Each row has a hidden value. The values are split into ranges, and the grade after each row names the range that its value falls in. Each part has its own value, ranges and names.
[-101   30 -227  -33   -8  193  132 -186  286  303  264 -249  -97  -78
  146  -34  -19  135  -22  -11  -24    9  192 -169 -163  108   -6   71
  529   24 -174  555  153 -163 -285  -35  -19  -84  308 -259 -257 -111
  -92 -126  117 -303   24 -161 -185  -39]
(56)
[ 202 -241   53   21   62  -63  190   20   62  168  241  -98  -13  -34
  314   70  199  221  375  -16   32   49 -186 -136 -121   53  129  -69
 -116  119   35 -134  311   45 -366  -98 -133  113  153 -152   51  370
  -36 -163  -69   15 -332  137  132   69]
(68)
[ 142 -236  -57  122  106   19   13  -23 -252  304  232  133   29    0
  -58   78 -110  116  113  -96  150 -243  203   21 -128  -24 -144  -64
  211  101   39  284    3  -97  -88  -35  200 -120  138   -5 -171 -221
  -39   32 -280  -16   -8  -87   47   94]
(57)
[ -49 -227 -160  255   20 -112   98 -256 -263 -208    3 -388 -129 -274
    3 -167 -339   95  -74  110 -433   78  -20  -56  -79    7  -50   34
   85  -52   13  -98   39 -247   41 -190 -216 -332  113  -85  -22 -269
  -12  138 -168  -31  -83   22 -115 -119]
(57)
[ 189 -117   12  125  235   33 -162  127  165   -8 -109  -67   53 -104
  -19   27  127   -8  169  106   -3  -26  -90 -137  113  -94   76  -32
 -200  218    9 -180  120  170  185 -150  106  121  124 -277   76 -120
  112  101  141  252 -209  134   63   22]
(52)
[  87   86   77  -47 -156  -61  238 -496   18 -152  395 -374 -153  -93
   12 -295   51  -76 -270 -194 -262  -12   89  -85 -402  210 -121  184
  347   56 -146  196  298 -395  -78 -198 -123 -125  -33 -115  -60 -138
   45  -25  -15 -429 -154 -177 -146    6]
(64)
[ 129 -227 -230  247  248 -100 -191  423 -212  188  122  130    3  -76
   33  -54  -82   63  425  -58  279 -490  246  -39   45 -198 -183 -276
  336   42   70  638 -121  -41  108 -120  130  -58    8    1 -371 -351
 -124  -42 -315   30  312 -119 -127 -104]
(68)
[-142 -163 -246  233  -78  -13  112 -521  110 -272  -84 -288 -182 -404
   22 -173 -132  124 -297   17 -403  267  -34 -134 -141 -159  109  228
  266   27 -266 -132  -93 -361  268  -26  148 -316  135  -50  161 -420
  -66 -101  294  -49  -17  119 -154 -164]
(52)
[ -24  -55  132  129  111  189  253  108 -163  303  176  120  119  333
  420  149   57  240  459  168   38  -61  -56  -22  464 -152  -24  -84
  212  152  127  172  -44  120 -282   23  -60   45  217 -262  -78  121
  -33   65   25   41  -90   19  284  -10]
(56)
[-432  -34  104  -68   42  390  -11  198 -396  379  313   27   -2  297
  424   45    3  -41  216  251 -312 -230 -176  100  461   20  -48   17
  364   47  176  344 -163  114 -273    9 -217 -140  301 -340 -281  -32
 -371  181 -220   12  121   88  194    0]
(52)
[-224 -211 -287  290  -25  -27 -295  218 -414 -121   32  -49    9   10
   49  -83 -307 -157  238   -5 -274 -248  -14  -91  293 -306   25 -109
  318  -19   27  267 -415 -122  -47 -185 -227 -267  -34   70 -353 -577
 -112   73 -203  -11  321   27 -243 -336]
(68)
[  11   17   78  -28  209    5  135  161    2  341  181  106  175  322
  275  130   -8  194  233   55  -41   98 -150 -138  125   60  352  -84
 -154    4   99 -235  -16  243 -296 -173 -368   60  178 -190  -88  297
 -125   54    6   37 -295  155  283   -9]
(67)
[ 143  147   46  126  198 -118 -498   36  250 -281 -337 -136 -140  185
 -173   69  -31 -232  104  -55  -72  178 -272  -32  -60 -131  205   77
 -180  229  -94 -245  -35  320   22 -109  100  296 -133 -183  122 -137
  303   13  281   12  -20   37 -161 -173]
(64)
[-172 -167  150   19  166  153  -76  268 -257  238   12  224  -64   27
   61   87  -21  268  286  275  -71 -166 -194  -16  493 -214 -107   39
 -165  134  297  -94 -276  248  135   83  -20  -93  181  -86  153   43
 -162  188  -17  342 -115  194  339   46]
(52)
[  18  -74  -38   93  171  -12  231  -47  292  165   99   56  164   68
  254  -42   13  371   93  130 -121  163 -144 -154   96 -150  480  -37
  -62   52  -90 -390  -23  -57   62  -98 -218  -41  179  -95   36  120
 -249 -188  307  184 -289  278  265  -90]
(67)
[  47  213 -123   33  138 -176  149  -41  -47  100  197 -154 -186  -25
  -38 -197  -82 -112 -243 -232  120 -132  317  -70 -494  269 -252 -103
  361 -119   -9  623   20  -49  126 -423    2 -108  -67 -135 -276 -194
   25  138 -258 -492   71 -258 -167   43]
(56)
[-330  -47 -147    1   22  168 -204    4 -211  252  112   80 -247   34
   -6   39 -131  -98  -89  -28  -62 -169   70   92 -129  -36 -150   63
  472   23  -13  543 -297    6  -13  -14  231 -172  140  -93 -205 -346
 -242   42 -192 -182  293  -46 -111   -6]
(52)
[ 132 -110 -101  358   99 -158 -129   30 -305 -222  -16 -194    4  -83
 -143 -247 -223 -272 -224  -99 -161 -244  -35  138 -134    1 -153 -200
   28   59   40   23  -77 -133  348 -428   62 -231 -199   72 -235 -520
   84   98 -327   47   37   65 -102  -32]
(57)
[ 120 -458   75   -8  -23  232 -138  108 -327  375  241  218  -35    7
  -27  332  166  -20  454   14  213 -309  120  -21   -8 -139 -304  -30
  106  329  162  310  110   97 -354   39  353  107  269 -200  -17 -124
   51  154 -353   95 -127  -47   80  237]
(57)
[ -72  210   31  -21  248  -51 -302 -252  320 -257 -280  -80 -281 -204
 -179 -127  126  -67 -344    4 -207  209  -80  -82 -233  -74  179  332
   37   91 -213 -121 -127  102  612   21  324   66    9 -263  329 -301
  -43   69  496    2   48   47  -60  -99]
(60)
[  86   18  272    8  178  218   12  230 -152  410  297  206   39  275
  306   48  257  163  332   19  225 -363 -150  166  364  -23 -175  -30
  213  217  142  375   17  174 -105  197  223  105   89 -108 -106  154
 -107 -116  -19  129   50   -4  312  112]
(68)
[ -21 -172  195   17   -9  231   67  345 -363  350  430   70  162  359
  315   28  169 -214  258   72  -30 -410 -176  142  185   57 -131 -287
   54  209  263  169   87  111 -291 -355 -159   25   67 -195 -346   33
 -151  105 -483   80 -190  161  260  196]
(56)
[ -70    9  -17  179  280 -289  122  266  -87  -80  -83  207   11   96
  184  -58 -165  394  418  100  -56   82  -57 -284  382 -332  197  -69
 -143  -76  162 -224 -369  132  213 -133 -371  -75  -45  -16  115   72
 -102  110  129   58  -56  125  213 -276]
(64)
[ 123  262   -1  181   49    6  177 -253  136  -58  112  -79  119  108
  -29 -215  -21  -53 -317 -179  -18  -22  134  -94   55   -9  -20   39
  271   89 -153  148  -90 -169  279 -232   95 -126  -91  -43 -134 -389
  184   27  273 -184  -58  -90    2  -72]
(57)
[ 290 -254 -128  139  -10   -5 -357  367   39   45   69 -204  -64 -235
 -445 -137  -99  -80  189   40  187 -530   65  -80    9 -118 -359 -241
 -135  249  207  307   83    5   60 -318  -40   -6  -80  148 -230 -318
  240   14 -199  214 -147  -63 -219   47]
(60)
[-437   38  155  -36  -36  368 -384  328 -151   16  -39 -242 -344  223
  -27 -118 -119 -198  188  518 -361 -357 -293  247  413 -183 -320  -40
  207  238  308  386 -184  197   26 -131 -203   26   73 -293 -130 -182
 -168  221  -97  144  121   42  -25  -37]
(67)
[ 408 -249  -83   82   20   39  -98 -237   35  183  393   39  302 -142
  -86    3  170  -36  -39 -365   97 -215  166 -167 -192   21  180   95
  177  199 -264   38  242 -297 -128   38  246  -53  111   49 -204 -376
   64 -199   48   39 -118  -48  -70   23]
(68)
[ 253 -243 -164  -71  214   25 -214  -61  467  299   57  -75 -104 -307
  -56  154  204  196  130  -68  195   61   20 -169 -463   69  236   91
  -16  167 -204   46  351   73 -147  108  299  191  315 -211   67   92
  -68 -267  172   92 -169   42  -96   95]
(60)
[ -26  -60 -128  -28  121 -221 -135 -138  -29  -95   93 -180 -314 -274
  -24  -95   -5  -62  -92 -213 -129   61   28 -127 -539  154  -27  138
  142  -53  -90  172   97  -46   28 -127   63  -69   19 -144   17 -101
  -85   -7 -186 -310   67  -62 -211  -39]
(64)
[-407  -69 -254  157 -161   36 -187  111 -163 -152   35  -37 -127  134
   19 -144 -144 -501 -194  -29 -315 -127  -47    9 -190 -214   51 -201
  332   47  -38  210 -422 -110  157 -613  -96 -181 -131  -68 -340 -616
 -219   95 -265 -211  158  194 -223 -137]
(57)
[ -30 -470 -111  240   47  -71 -136  -76 -267   -1  -57   61   -9  134
  128  292 -368  366  708  192 -246  174 -127 -106  236 -439  322   53
   47  124    4 -320 -122  -61 -539  232 -231  -22  251  -49   85  -19
  -74  -46  -28  146  -16   75   -6 -288]
(64)
[-144 -100  109   84 -102  120 -635 -238  -86 -363 -264 -148 -330  150
 -218  128  -69 -385   52   61 -384  103 -360  174  -58 -287   37  271
   92  363 -103 -178 -133  103 -103  101  287  168  -47 -168  207 -394
  146   39  138   28  122   60 -224 -141]
(64)
[ -44 -443 -302  271   17   -5  -73  331 -337  168  162  141  139 -186
  107    4  -84   45  283  -38   15 -333   47 -161  209 -272  -18 -241
  112   32  100  185 -288  -92   12 -226  -43 -270   81  136 -288 -395
 -170  -25 -295  193   61  172  -16  -98]
(67)
[  35 -152  137 -149  152   20  204 -218   30  290  301   67 -104 -100
  231   50  182  402  152   28  -53   72  -33  -97 -180   73  151  212
   81   49  -33  -56  209  -57 -122  201   26    1  295 -206  196  295
 -283  -94   70  -13 -208   47  244   96]
(68)
[-121   71  -44 -172 -175  170    5   28  -67  235  485 -102  -41 -172
 -146 -261  145 -275 -469 -250  -49 -376   76 -144 -152  266 -306   34
  170   33   73  427  -62 -112  115 -391  -48 -281  -23   60 -306 -310
  -54   85 -204 -217 -134    1  -65  175]
(52)
[ 308   98  187   74   82  -11  114 -113  161  231  215 -185   96  488
    4  -19 -158   27  -37   -1   20   -7 -195  237 -270  211  185 -193
  -78  189   13 -196  313   32 -376 -280 -210  147  -25  -40 -212  248
  101 -163  -92  -43 -375   34  146  124]
(56)
[  78  -32  144 -174   21   82  238 -134  229  324  384  -46  -66  -25
  277   31  263  359  162  -73   38   75 -175 -167  -35  142   76  174
   16  115   -8  -12  274   22 -358  145  -63   55  216 -118  112  447
  -81 -244  163  -86 -309   61  203  100]
(64)
[  20 -256  120  -48   75  159 -250  271 -189  316  250  100  -29  211
  171  212  112    4  529   51   45 -249 -185   43  126  -71  -25  -45
   49  243  148  156  113  193 -478   79    1  169  175 -186 -127  133
  -97  -43 -260   94  -34   50   88   58]
(64)
[-177  216   83 -135  190  -38 -421  -38  -36  -35   46   55 -164  242
 -136  -48  -47 -316 -207 -124 -233  -17  -61   43 -309   60  202  179
  156   45  -88   48 -155  125  130 -128    8   69  -54 -228  -84 -269
 -174  140  -36 -219  156  -26  -81  -88]
(64)
[-220 -339 -263   96  -39 -169 -364 -258 -325 -306  -31  -52 -153 -540
 -188  -66 -149  -87 -264 -232 -498  129 -127 -271 -159 -141  186  355
  -57  -74 -129 -348 -333 -176  228   27   45 -409   40  147  167 -549
 -135   59  -23   35   84  192 -201 -224]
(64)
[ 152 -221  184   31   24   35  237 -220 -171  175  212 -161  -42    1
  213  118  -66  514  435  153 -144  105 -175  -92  255    0    8  177
  -62  104  122 -181  237  -16 -508  278 -245  -32  281  -88  204  391
   68  -26   84   86 -319  -34  207  -12]
(68)
[ -81 -109  -49   92 -109  214 -249    9 -139   90  122  -69 -257  -44
  -74  -58   88 -258  -48  -48   56 -383   15  195 -128  -96 -394  -25
  475  241   -7  661  -96  -70   56  -72  440  -36  -10  -36 -188 -439
  -24  -72 -154  -83  232  -84 -179   78]
(67)
[ 105   14  -83  183  157 -288   28   39  105 -193 -104  -51 -107  -91
  101  -99   41   62   74 -134   -2  139 -122 -187 -130  -97  140  -54
 -105    1  -43 -142 -107   85  199 -264  -33   14 -131  -17  105  -17
   66  -62  127  -72  -92  122  -17 -136]
(68)
[-191 -230 -249  227 -188  -65 -207  125 -150 -253 -123 -135 -350 -247
 -140 -134 -106 -172   76   30 -101 -191  -42  -70  -63 -341 -290 -119
  192  108   78  333 -362  -74  200 -339   74 -154 -144  120  -33 -466
   25   18 -111  -57  128   67 -285 -133]
(60)
[  21  -56  -12  -60   30   40  314 -382   37  158  391 -247 -179 -247
  253 -182  165  192 -114  -59 -119  -39  140  -42 -384  221  -75  158
  478  -13 -159  406  324 -322  -37   29   84 -133  231 -239  -45   13
 -241 -126  -16 -276  -32 -127  -22   77]
(60)
[ 281   17  197   38  222  100   79 -154   22  281  136   85   61   70
    8  105  121  209   43  -69  188  -48   40    9   54   81  -96  125
   28  204    2   60  174  101  -13  154  330   70  167 -166   94   39
  155   28  126   65 -182  -86  230  157]
(57)
[-193 -259 -172  213 -273    6 -417 -203  -98 -361 -100 -206 -319 -191
 -121  -81  -72 -316 -166 -143 -345    9 -380   98 -177 -259  -24  124
  149  215 -143  -83 -252 -150   11  -77  267 -155 -157  198   45 -481
   21 -251    3   -5  147  221 -302 -154]
(64)
[  41 -268 -286  148  -75  210 -681  222  201  170 -115  -88 -100  -26
 -499  132 -253 -194   74   25  111 -294  -74   55  -45 -253  -71 -113
   42  334   -9  232 -144   93 -193  -92  234   34   53  151 -270 -492
  167 -173  -24  224   53   40 -336  -38]
(56)
[   9 -156   14 -107   87  145  341 -129 -129  417  451   -1   93 -304
   53  -56   -9  516   52   53  -55 -149  246 -327  259  105 -168  210
  103  -32  133  184  107 -175  -54  144 -179 -327  390 -104    2   23
 -114  158   11   29 -264 -104  225   87]
(57)
[ 174 -425  131  145 -104  115 -268  -29 -270   46  -91  121 -301   -5
 -214  283   80  -34  411   81  212 -223  -50  178  -92 -337 -421  -10
   57  440  146  211  -19  117 -160   89  571  194   48  -24  237 -177
  225   43 -165  156  -65  -44  -11  177]
(67)
[  32 -200  223   50  -83  217 -117  -15 -189  223  239  107  -61  466
  -61   48  -55 -189  128  162  -23 -346 -114  413 -186 -138  -83 -194
  214  374   86   98   57  -88 -174 -196  149  121    8  -80 -190 -144
 -168  -45 -333   83 -107   91  136  200]
(52)
[ -87   49    8  -14  116    2 -169   57  164  -86 -101 -207 -254  -22
   12  -56   43  -60   85  157 -162   46 -129  -73 -107  -41   37   31
   19  102   21   68   19  160   81 -195  -84  122   61 -298   74  -25
  -30   93  120  -42  -71   38  -79  -57]
(60)
[ -53  105  -45  175  148 -296  259   71 -332 -210  195 -140  -94 -130
  153 -390 -137   88   26  -73 -175 -197  175 -180   69    6 -229  -72
  249 -182  127  332 -148 -200  357 -341 -335 -296 -156  -45 -155 -228
  -86  213 -210 -279  110 -132  -22 -184]
(64)
[ -93   -3 -113  167  -81  105 -116  -18  -37   26   38 -119 -262  125
  -23  -69 -143  -34  186   66   46 -247  112  108    0 -231 -268  -68
  592  159  -33  697 -163 -128  -82  -54  147   -8  -10  -44 -214 -344
    9  -80    7 -206  278 -204 -240 -125]
(60)
